Here is a tiny trained network, its code and every weight. The questions are about switching its units off for an input and a class, where a switched-off unit gives its printed mean instead of its output.

import numpy as np


def w(rows, s, z=0):
    codes = np.array(rows[::2]) - 128.0
    scale = np.full(codes.shape[1], s)
    scale[-1] = z or s
    return codes * scale


def f(y):
    return y / 2 * (1 + np.tanh(0.7978845608 * (y + 0.044715 * y**3)))


def log_softmax(a):
    a = a - a.max(-1, keepdims=True)
    return a - np.log(np.exp(a).sum(-1, keepdims=True))


def net(x, mask):
    res = np.array(x, float).reshape(1, 5) / 4 @ E
    y = f(res @ A[0][:, :-1].T + A[0][:, -1])
    res = res + np.where(mask, y, B[0][:, -1]) @ B[0][:, :-1]
    return log_softmax(res[-1] @ U[:, :-1].T + U[:, -1])


A, B = {}, {}
E = w([
[177,63,148,201,150,110,196],'x0',
[145,101,154,106,119,143,124],'x1',
[170,157,97,71,228,69,161],'x2',
[74,156,175,89,75,90,252],'x3',
[117,127,148,130,150,137,128],'x4',
],0.016)
A[0] = w([
[114,107,139,87,139,119,129,127],'neuron 1',
[142,69,165,177,118,53,197,47],'neuron 2',
[130,136,91,83,133,130,105,139],'neuron 3',
[86,147,98,146,120,128,112,165],'neuron 4',
[169,110,116,128,169,145,162,106],'neuron 5',
[102,201,134,41,106,155,156,136],'neuron 6',
[93,188,90,47,163,102,152,114],'neuron 7',
[65,121,152,139,63,120,107,235],'neuron 8',
[114,155,140,101,95,148,139,91],'neuron 9',
[149,90,107,153,98,128,125,167],'neuron 10',
[190,103,144,135,129,147,94,155],'neuron 11',
[185,59,92,232,153,151,134,171],'neuron 12',
[75,144,151,162,80,160,119,246],'neuron 13',
[204,152,120,82,195,98,146,186],'neuron 14',
[112,94,158,163,117,94,251,3],'neuron 15',
[61,181,156,70,105,125,135,159],'neuron 16',
[102,152,119,82,137,122,19,245],'neuron 17',
[149,138,105,112,153,170,76,140],'neuron 18',
[125,94,148,236,88,162,101,194],'neuron 19',
[150,175,139,40,148,105,160,144],'neuron 20',
[114,103,118,216,133,179,110,222],'neuron 21',
[161,96,94,152,194,122,114,85],'neuron 22',
[131,117,151,130,119,94,156,84],'neuron 23',
],0.015,0.0064)
B[0] = w([
[96,137,113,128,137,98,148,146],'neuron 1',
[121,105,62,154,162,167,56,227],'neuron 2',
[116,144,130,100,139,145,103,172],'neuron 3',
[141,113,128,119,83,147,118,161],'neuron 4',
[141,131,88,172,168,111,138,172],'neuron 5',
[77,129,141,96,147,59,145,232],'neuron 6',
[92,126,147,99,152,94,103,229],'neuron 7',
[128,92,188,176,43,166,155,227],'neuron 8',
[147,150,169,142,101,114,189,169],'neuron 9',
[131,139,149,118,126,122,88,165],'neuron 10',
[139,133,128,122,140,104,112,185],'neuron 11',
[141,130,214,138,190,81,87,241],'neuron 12',
[148,95,148,133,61,152,156,225],'neuron 13',
[146,207,72,178,171,91,137,237],'neuron 14',
[111,105,64,92,122,239,81,252],'neuron 15',
[83,117,164,102,102,100,168,232],'neuron 16',
[88,113,23,116,101,255,102,252],'neuron 17',
[112,135,65,155,122,195,110,201],'neuron 18',
[119,130,215,58,130,79,74,235],'neuron 19',
[75,165,133,69,178,64,98,221],'neuron 20',
[157,111,191,76,108,105,34,214],'neuron 21',
[171,136,122,177,175,104,185,196],'neuron 22',
[112,139,74,110,147,144,117,163],'neuron 23',
],0.012,0.019)
U = w([
[151,62,111,92,87,216,89,229],'0',
[111,140,172,49,159,37,92,105],'1',
[114,181,20,116,179,154,129,220],'2',
[244,171,117,209,186,72,156,1],'3',
[110,101,165,97,59,112,247,11],'4',
],0.013,0.0037)

Each question gives the input, the list of numbers given to net, and the class t.
The units are the neurons (one row each of A and B). Each row of codes is followed by its name. A weight is (code - 128) times the scale printed after its matrix; where a second scale follows, it is the last column's (A, B and U).
mask holds one flag per neuron, in row order. A switched-off neuron (its flag False) gives its mean, the last column of its row in B, instead of its output. The means were averaged over made-up inputs and are rounded, as every weight is.
A unit's drop is (log p(t) with every unit on - log p(t) with that unit switched off) / (log p(t) with every unit on - log p(t) with every unit switched off).
The circuit of an input: a set's keep is (log p(t) with only the set's units on - log p(t) with every unit switched off) / (log p(t) with every unit on - log p(t) with every unit switched off). Starting from the 12 units with the biggest drops (on a tie, the unit counted first), units are removed one at a time, each time the one whose removal leaves the highest keep (on an exact tie, the one counted first), for as long as the keep stays at least 0.8.
units of the circuit, in order: the units of the circuit, biggest drop first
unit that matters most: the unit with the biggest drop
top k neurons: the k neurons with the biggest drops, biggest first
drop when u is switched off: that unit's drop, to one decimal
input [3,7,0,7,-5], class 0: units of the circuit, in order -> (neuron 15)
input [-7,6,4,0,4], class 2: top 3 neurons -> (neuron 17; neuron 19; neuron 12)
input [2,1,-6,0,-6], class 1: top 3 neurons -> (neuron 19; neuron 17; neuron 15)
input [2,8,1,8,6], class 2: top 2 neurons -> (neuron 15; neuron 20)
input [6,-1,-7,0,5], class 1: top 2 neurons -> (neuron 19; neuron 12)
input [5,-6,-1,-7,7], class 1: top 2 neurons -> (neuron 19; neuron 21)
input [1,-7,7,-5,7], class 3: top 2 neurons -> (neuron 22; neuron 15)
input [1,-1,0,5,-4], class 0: top 3 neurons -> (neuron 15; neuron 14; neuron 2)
input [2,7,0,5,7], class 0: top 2 neurons -> (neuron 14; neuron 15)
input [1,-4,-1,5,2], class 0: top 2 neurons -> (neuron 15; neuron 2)
input [7,2,2,0,-1], class 3: top 2 neurons -> (neuron 17; neuron 12)
input [1,6,-6,-1,0], class 1: drop when neuron 15 is switched off -> 0.5
input [-6,-2,4,-1,-4], class 2: drop when neuron 17 is switched off -> 1.1
input [2,-1,1,-4,-1], class 3: drop when neuron 8 is switched off -> 0.0
input [3,0,1,2,3], class 2: unit that matters most -> neuron 8
input [2,7,-6,-3,-3], class 1: drop when neuron 19 is switched off -> 0.1
